Below are the code and all the weights of a small trained network. Each question names an input and a class and asks about switching units off, where a switched-off unit gives its printed mean instead of its output.

import numpy as np


def w(rows, s, z=0):
    codes = np.array(rows[::2]) - 128.0
    scale = np.full(codes.shape[1], s)
    scale[-1] = z or s
    return codes * scale


def f(y):
    return y / 2 * (1 + np.tanh(0.7978845608 * (y + 0.044715 * y**3)))


def log_softmax(a):
    a = a - a.max(-1, keepdims=True)
    return a - np.log(np.exp(a).sum(-1, keepdims=True))


def net(x, mask):
    res = np.array(x, float).reshape(1, 4) / 4 @ E
    y = f(res @ A[0][:, :-1].T + A[0][:, -1])
    res = res + np.where(mask, y, B[0][:, -1]) @ B[0][:, :-1]
    return log_softmax(res[-1] @ U[:, :-1].T + U[:, -1])


A, B = {}, {}
E = w([
[100,52,10,174,163,151,118],'x0',
[92,125,121,89,155,137,107],'x1',
[248,84,39,84,126,119,130],'x2',
[53,142,93,92,49,73,229],'x3',
],0.013)
A[0] = w([
[74,59,98,198,171,152,140,164],'n1',
[158,157,200,171,149,133,16,253],'n2',
[194,79,127,29,123,37,103,172],'n3',
[74,173,92,87,205,161,37,164],'n4',
[169,39,45,118,176,136,184,56],'n5',
[80,134,88,162,133,144,164,144],'n6',
[87,125,100,87,76,52,254,240],'n7',
[184,118,146,83,157,115,75,166],'n8',
[51,39,105,146,46,132,102,130],'n9',
[163,4,55,120,151,131,149,52],'n10',
[185,68,71,62,102,145,156,175],'n11',
[144,82,104,228,163,175,121,160],'n12',
],0.01,0.0051)
B[0] = w([
[112,46,73,218,133,73,56,207],'n1',
[161,22,200,194,147,171,215,245],'n2',
[224,221,57,112,127,130,245,201],'n3',
[126,98,151,176,151,139,144,198],'n4',
[54,117,203,85,127,182,138,215],'n5',
[56,178,87,152,119,74,13,170],'n6',
[78,191,131,19,93,60,92,254],'n7',
[240,161,73,210,38,195,177,186],'n8',
[48,153,114,192,14,118,78,182],'n9',
[51,107,254,91,120,233,110,218],'n10',
[134,166,140,54,61,156,179,218],'n11',
[148,44,162,166,167,103,105,202],'n12',
],0.0079,0.016)
U = w([
[118,86,205,145,107,220,197,252],'0',
[74,179,241,8,106,150,82,201],'1',
[254,177,70,178,84,228,145,48],'2',
[152,174,50,20,106,91,199,37],'3',
[139,69,108,226,191,86,90,55],'4',
[73,109,2,136,53,84,95,96],'5',
],0.0095,0.0025)

Each question gives the input, the list of numbers given to net, and the class t.
The units are the neurons (one row each of A and B). Each row of codes is followed by its name. A weight is (code - 128) times the scale printed after its matrix; where a second scale follows, it is the last column's (A, B and U).
mask holds one flag per neuron, in row order. A switched-off neuron (its flag False) gives its mean, the last column of its row in B, instead of its output. The means were averaged over made-up inputs and are rounded, as every weight is.
A unit's drop is (log p(t) with every unit on - log p(t) with that unit switched off) / (log p(t) with every unit on - log p(t) with every unit switched off).
The circuit of an input: a set's keep is (log p(t) with only the set's units on - log p(t) with every unit switched off) / (log p(t) with every unit on - log p(t) with every unit switched off). Starting from all 12 units, units are removed one at a time, each time the one whose removal leaves the highest keep (on an exact tie, the one counted first), for as long as the keep stays at least 0.8.
units of the circuit, in order: the units of the circuit, biggest drop first
most important unit: the unit with the biggest drop
k most important neurons: the k neurons with the biggest drops, biggest first
drop when u is switched off: that unit's drop, to one decimal
input [8,-8,6,1], class 1: units of the circuit, in order : (n2, n10)
input [-3,7,7,0], class 2: 2 most important neurons : (n8, n7)
input [0,-7,5,6], class 3: most important unit : n3
input [0,-2,2,-2], class 2: units of the circuit, in order : (n10, n5)
input [-1,2,7,1], class 3: units of the circuit, in order : (n3, n2)
input [7,-2,4,1], class 1: units of the circuit, in order : (n10, n2)
input [3,5,8,2], class 1: 3 most important neurons : (n10, n5, n2)
input [2,-1,0,5], class 5: 3 most important neurons : (n10, n5, n9)
input [1,-6,8,-6], class 0: 4 most important neurons : (n10, n5, n12, n2)
input [5,6,0,3], class 5: 2 most important neurons : (n1, n9)
input [1,-5,7,3], class 1: 2 most important neurons : (n10, n5)
input [-6,0,1,7], class 3: 2 most important neurons : (n10, n5)
input [-3,5,1,-6], class 2: 2 most important neurons : (n8, n10)
input [-4,7,-2,-1], class 0: units of the circuit, in order : (n7)
input [-3,-3,5,0], class 2: 2 most important neurons : (n7, n8)
input [4,-2,-5,0], class 4: 2 most important neurons : (n7, n11)
input [6,2,2,7], class 1: 2 most important neurons : (n10, n5)
input [-1,-3,-4,4], class 1: drop when n1 is switched off : 0.3
input [-7,-1,-5,-8], class 0: drop when n8 is switched off : 0.0
input [2,2,8,7], class 1: drop when n5 is switched off : 0.2
input [6,-3,-1,2], class 5: most important unit : n1
